Here is a tiny trained network, its code and every weight. The questions are about switching its units off for an input and a class, where a switched-off unit gives its printed mean instead of its output.

import numpy as np


def w(rows, s, z=0):
    codes = np.array(rows[::2]) - 128.0
    scale = np.full(codes.shape[1], s)
    scale[-1] = z or s
    return codes * scale


def f(y):
    return y / 2 * (1 + np.tanh(0.7978845608 * (y + 0.044715 * y**3)))


def log_softmax(a):
    a = a - a.max(-1, keepdims=True)
    return a - np.log(np.exp(a).sum(-1, keepdims=True))


def net(x, mask):
    res = np.array(x, float).reshape(1, 8) / 4 @ E
    y = f(res @ A[0][:, :-1].T + A[0][:, -1])
    res = res + np.where(mask, y, B[0][:, -1]) @ B[0][:, :-1]
    return log_softmax(res[-1] @ U[:, :-1].T + U[:, -1])


A, B = {}, {}
E = w([
[201,60,130,156,54,121,246],'x0',
[97,103,132,128,132,134,136],'x1',
[152,130,253,14,140,74,150],'x2',
[143,151,137,146,123,117,124],'x3',
[122,128,130,132,134,128,135],'x4',
[130,129,128,128,125,127,125],'x5',
[136,125,114,107,121,133,121],'x6',
[112,191,192,124,95,232,165],'x7',
],0.014)
A[0] = w([
[151,83,79,162,167,134,85,131],'neuron 0',
[106,114,155,96,199,73,70,147],'neuron 1',
[73,193,176,87,117,219,122,168],'neuron 2',
[161,78,61,143,158,46,137,174],'neuron 3',
[112,157,158,91,191,116,122,134],'neuron 4',
[124,86,88,138,150,8,109,247],'neuron 5',
[142,117,197,47,101,51,214,116],'neuron 6',
[150,68,120,146,136,43,142,148],'neuron 7',
[98,142,73,153,100,197,107,199],'neuron 8',
[145,95,46,189,53,146,197,137],'neuron 9',
[92,136,65,163,155,99,102,216],'neuron 10',
[176,104,124,171,61,181,231,160],'neuron 11',
[189,89,112,136,91,110,231,149],'neuron 12',
[143,165,206,23,173,107,65,166],'neuron 13',
[82,187,68,180,192,172,74,200],'neuron 14',
],0.012,0.011)
B[0] = w([
[171,113,105,103,169,151,151,183],'neuron 0',
[109,115,153,51,198,51,127,212],'neuron 1',
[64,207,197,155,158,185,127,226],'neuron 2',
[206,83,103,164,175,91,131,220],'neuron 3',
[61,144,155,103,156,105,169,179],'neuron 4',
[208,73,83,107,221,37,103,252],'neuron 5',
[205,57,255,133,79,142,123,252],'neuron 6',
[222,86,139,141,109,73,135,201],'neuron 7',
[112,195,37,160,113,182,103,219],'neuron 8',
[137,141,49,212,122,76,225,233],'neuron 9',
[169,118,28,80,170,119,81,220],'neuron 10',
[85,127,87,121,39,157,219,249],'neuron 11',
[192,90,108,176,52,132,143,235],'neuron 12',
[60,144,183,125,170,103,156,251],'neuron 13',
[150,153,80,97,127,195,33,252],'neuron 14',
],0.0097,0.019)
U = w([
[153,121,72,110,182,137,30,152],'0',
[84,216,98,155,104,218,57,194],'1',
[97,142,151,75,172,6,129,200],'2',
[60,188,212,147,155,154,130,182],'3',
[152,116,63,187,126,67,165,46],'4',
[87,165,92,197,49,184,178,171],'5',
[189,35,188,170,94,101,100,79],'6',
[123,117,212,112,22,204,177,6],'7',
],0.011,0.0023)

Each question gives the input, the list of numbers given to net, and the class t.
The units are the neurons (one row each of A and B). Each row of codes is followed by its name. A weight is (code - 128) times the scale printed after its matrix; where a second scale follows, it is the last column's (A, B and U).
mask holds one flag per neuron, in row order. A switched-off neuron (its flag False) gives its mean, the last column of its row in B, instead of its output. The means were averaged over made-up inputs and are rounded, as every weight is.
A unit's drop is (log p(t) with every unit on - log p(t) with that unit switched off) / (log p(t) with every unit on - log p(t) with every unit switched off).
The circuit of an input: a set's keep is (log p(t) with only the set's units on - log p(t) with every unit switched off) / (log p(t) with every unit on - log p(t) with every unit switched off). Starting from the 12 units with the biggest drops (on a tie, the unit counted first), units are removed one at a time, each time the one whose removal leaves the highest keep (on an exact tie, the one counted first), for as long as the keep stays at least 0.8.
circuit, biggest first: the units of the circuit, biggest drop first
unit that matters most: the unit with the biggest drop
top k neurons: the k neurons with the biggest drops, biggest first
drop of u: that unit's drop, to one decimal
input [-5,-8,1,0,6,-1,3,-8], class 2: circuit, biggest first : [neuron 1]
input [0,7,-3,-1,-8,5,-7,-7], class 0: circuit, biggest first : [neuron 11; neuron 10]
input [-5,2,0,-3,6,6,4,8], class 1: top 4 neurons : [neuron 14; neuron 8; neuron 6; neuron 1]
input [8,-4,-4,-8,6,8,-6,1], class 5: top 2 neurons : [neuron 11; neuron 5]
input [-3,6,-8,-5,7,-3,3,0], class 0: top 2 neurons : [neuron 10; neuron 11]
input [7,4,7,-6,1,6,1,1], class 7: top 2 neurons : [neuron 11; neuron 5]
input [-7,1,-1,-8,-3,7,-6,1], class 1: top 3 neurons : [neuron 5; neuron 2; neuron 3]
input [0,-2,-7,0,3,-1,1,-5], class 0: top 3 neurons : [neuron 14; neuron 10; neuron 11]
input [8,-2,0,3,-1,-8,3,7], class 5: top 2 neurons : [neuron 9; neuron 11]
input [-7,0,-1,-3,2,0,-8,8], class 1: drop of neuron 14 : 0.5
input [-8,2,6,4,-2,5,-8,3], class 3: drop of neuron 2 : 0.1
input [5,5,1,6,-1,4,-7,-6], class 6: drop of neuron 7 : 0.2
input [5,-6,3,-4,1,-6,-1,-4], class 6: drop of neuron 1 : 0.0
input [5,-3,0,-2,2,-5,-3,8], class 5: unit that matters most : neuron 9
